Below are the code and all the weights of a small trained network. Each question names an input and a target symbol and asks about switching units off, where a switched-off unit gives its printed mean instead of its output.

import numpy as np


def w(rows, s, z=0):
    codes = np.array(rows[::2]) - 128.0
    scale = np.full(codes.shape[1], s)
    scale[-1] = z or s
    return codes * scale


def f(y):
    return y / 2 * (1 + np.tanh(0.7978845608 * (y + 0.044715 * y**3)))


def softmax(a):
    e = np.exp(a - a.max(-1, keepdims=True))
    return e / e.sum(-1, keepdims=True)


def log_softmax(a):
    a = a - a.max(-1, keepdims=True)
    return a - np.log(np.exp(a).sum(-1, keepdims=True))


def net(x, mask):
    ids = ['αδεζθμξσφ'.index(c) for c in x.split()]
    T = len(ids)
    res = E[ids] + P[:T]
    r = res
    for j in range(2):
        rows = slice(3 * j, 3 * j + 3)
        q, k, v = (r @ M[0][rows].T for M in (Q, K, V))
        z = softmax(np.where(np.tri(T) > 0, q @ k.T / 3**0.5, -1e9)) @ v
        o = O[0][rows]
        res = res + np.where(mask[j], z, o[:, -1]) @ o[:, :-1]
    y = f(res @ A[0][:, :-1].T + A[0][:, -1])
    res = res + np.where(mask[2:10], y, B[0][:, -1]) @ B[0][:, :-1]
    return log_softmax(res[-1] @ U[:, :-1].T + U[:, -1])


Q, K, V, O, A, B = {}, {}, {}, {}, {}, {}
E = w([
[181,162,191,112,152,193],'α',
[9,113,113,85,125,128],'δ',
[103,106,91,101,80,190],'ε',
[160,182,92,138,72,129],'ζ',
[124,40,75,98,173,158],'θ',
[139,154,77,209,166,138],'μ',
[95,183,190,113,103,168],'ξ',
[95,82,181,67,190,158],'σ',
[92,145,115,149,171,88],'φ',
],0.013)
P = w([
[174,82,158,254,100,235],'0',
[73,67,157,100,143,81],'1',
[113,243,65,39,92,201],'2',
[71,84,158,103,160,89],'3',
[120,246,65,37,106,205],'4',
[70,87,153,103,164,90],'5',
[120,245,64,37,105,206],'6',
[76,82,155,101,166,92],'7',
[123,243,56,37,118,195],'8',
],0.0081)
Q[0] = w([
[141,170,97,102,230,217],'h0',
[101,143,30,108,115,244],'h0',
[71,82,212,145,153,83],'h0',
[113,58,196,204,94,138],'h1',
[136,195,81,40,165,148],'h1',
[150,119,190,88,101,236],'h1',
],0.011)
K[0] = w([
[161,46,222,241,203,194],'h0',
[143,149,145,236,49,244],'h0',
[106,180,163,103,176,59],'h0',
[64,226,143,14,181,18],'h1',
[167,45,166,223,79,243],'h1',
[74,108,233,81,102,174],'h1',
],0.011)
V[0] = w([
[34,45,75,64,165,86],'h0',
[126,171,58,93,1,160],'h0',
[209,69,104,146,216,160],'h0',
[186,80,173,92,116,189],'h1',
[186,168,98,135,141,62],'h1',
[232,134,39,196,118,110],'h1',
],0.0096)
O[0] = w([
[89,184,246,103,141,53,22],'h0',
[89,127,43,130,2,63,75],'h0',
[237,125,134,155,172,120,191],'h0',
[215,45,197,104,41,112,205],'h1',
[126,121,49,78,183,125,2],'h1',
[190,175,17,88,167,37,113],'h1',
],0.0088,0.0049)
A[0] = w([
[123,135,111,124,60,70,193],'n0',
[165,71,117,154,138,120,76],'n1',
[181,192,120,139,86,161,70],'n2',
[119,122,145,157,71,164,184],'n3',
[108,186,113,150,165,159,211],'n4',
[167,117,71,129,129,121,2],'n5',
[106,134,144,7,123,152,64],'n6',
[182,161,118,66,102,112,214],'n7',
],0.011,0.0048)
B[0] = w([
[172,158,113,169,80,84,172],'n0',
[47,132,152,101,152,82,173],'n1',
[66,71,127,104,177,97,219],'n2',
[150,149,131,82,69,142,253],'n3',
[141,209,96,137,153,168,188],'n4',
[71,173,190,70,115,97,208],'n5',
[92,120,98,254,100,103,169],'n6',
[95,106,158,204,154,86,219],'n7',
],0.0094,0.0083)
U = w([
[88,5,117,58,169,122,194],'α',
[94,220,159,78,91,168,3],'δ',
[216,147,124,198,78,88,157],'ε',
[40,104,100,165,120,78,31],'ζ',
[155,60,166,240,169,84,98],'θ',
[93,190,161,27,188,95,121],'μ',
[161,107,71,82,84,205,184],'ξ',
[254,158,183,64,134,163,142],'σ',
[163,159,81,244,162,203,222],'φ',
],0.008,0.0031)

Each question gives the input, a string of symbols that net reads in full, and the target symbol t.
The units are the heads (3 rows each of Q, K, V and O) and the neurons (one row each of A and B). Each row of codes is followed by its name. A weight is (code - 128) times the scale printed after its matrix; where a second scale follows, it is the last column's (O, A, B and U).
mask holds one flag per unit, heads first, then neurons. A switched-off unit (its flag False) gives its mean, the last column of its rows in O or B, instead of its output. The means were averaged over made-up inputs and are rounded, as every weight is.
A unit's drop is (log p(t) with every unit on - log p(t) with that unit switched off) / (log p(t) with every unit on - log p(t) with every unit switched off).
The circuit of an input: a set's keep is (log p(t) with only the set's units on - log p(t) with every unit switched off) / (log p(t) with every unit on - log p(t) with every unit switched off). Starting from all 10 units, units are removed one at a time, each time the one whose removal leaves the highest keep (on an exact tie, the one counted first), for as long as the keep stays at least 0.8.
circuit, biggest first: the units of the circuit, biggest drop first
unit that matters most: the unit with the biggest drop
k most important neurons: the k neurons with the biggest drops, biggest first
heads that matter: for each layer, one digit per head in row order, 1 if its drop is at least 0.15 and else 0, layers parted by /
drop of u: that unit's drop, to one decimal
input α ζ α σ α φ μ σ ξ, target α: unit that matters most	h0
input σ σ σ ξ ξ, target σ: heads that matter	11
input μ σ ξ, target μ: heads that matter	11
input α φ ξ δ α μ θ ζ, target ε: circuit, biggest first	[h0 n0 n2]
input σ φ μ μ δ σ, target θ: circuit, biggest first	[h0 n6 n3]
input δ ξ α ζ φ ξ α, target δ: circuit, biggest first	[h1 h0]
input ξ μ σ μ, target φ: heads that matter	01
input φ ζ ε δ φ φ ξ, target φ: 2 most important neurons	[n5 n4]
input μ μ θ ξ μ, target μ: circuit, biggest first	[n5 h1]
input ζ ξ δ σ μ, target ζ: circuit, biggest first	[h0 h1 n5 n7]
input μ μ θ ζ φ θ ε, target μ: circuit, biggest first	[h1 n5]
input θ σ φ ξ α α φ, target θ: circuit, biggest first	[h1 n7 h0 n3]
input σ μ μ ζ ζ, target σ: 2 most important neurons	[n3 n6]
input μ φ ζ μ ξ ξ ξ ζ, target ε: 3 most important neurons	[n0 n2 n1]
input ζ ξ ζ α δ μ φ δ ξ, target ζ: circuit, biggest first	[h1 h0 n7 n2]
input δ ξ φ, target δ: circuit, biggest first	[h1 h0 n2]
input ζ δ φ ξ θ, target ζ: circuit, biggest first	[h1 h0 n7 n5]
input θ α σ α α, target θ: unit that matters most	n7
input α σ φ ξ ξ μ δ, target α: 2 most important neurons	[n1 n4]
input ξ φ ξ μ μ ξ α σ α, target ξ: circuit, biggest first	[h0]
input σ ζ σ θ δ δ δ, target σ: circuit, biggest first	[h1 h0]
input α θ μ α σ δ ζ α, target σ: 3 most important neurons	[n7 n2 n6]
input ξ σ φ μ σ μ σ, target ξ: drop of n7	0.1
input φ σ ξ ξ θ α δ, target φ: drop of n6	0.1
input ε σ δ ξ, target δ: drop of h0	0.4
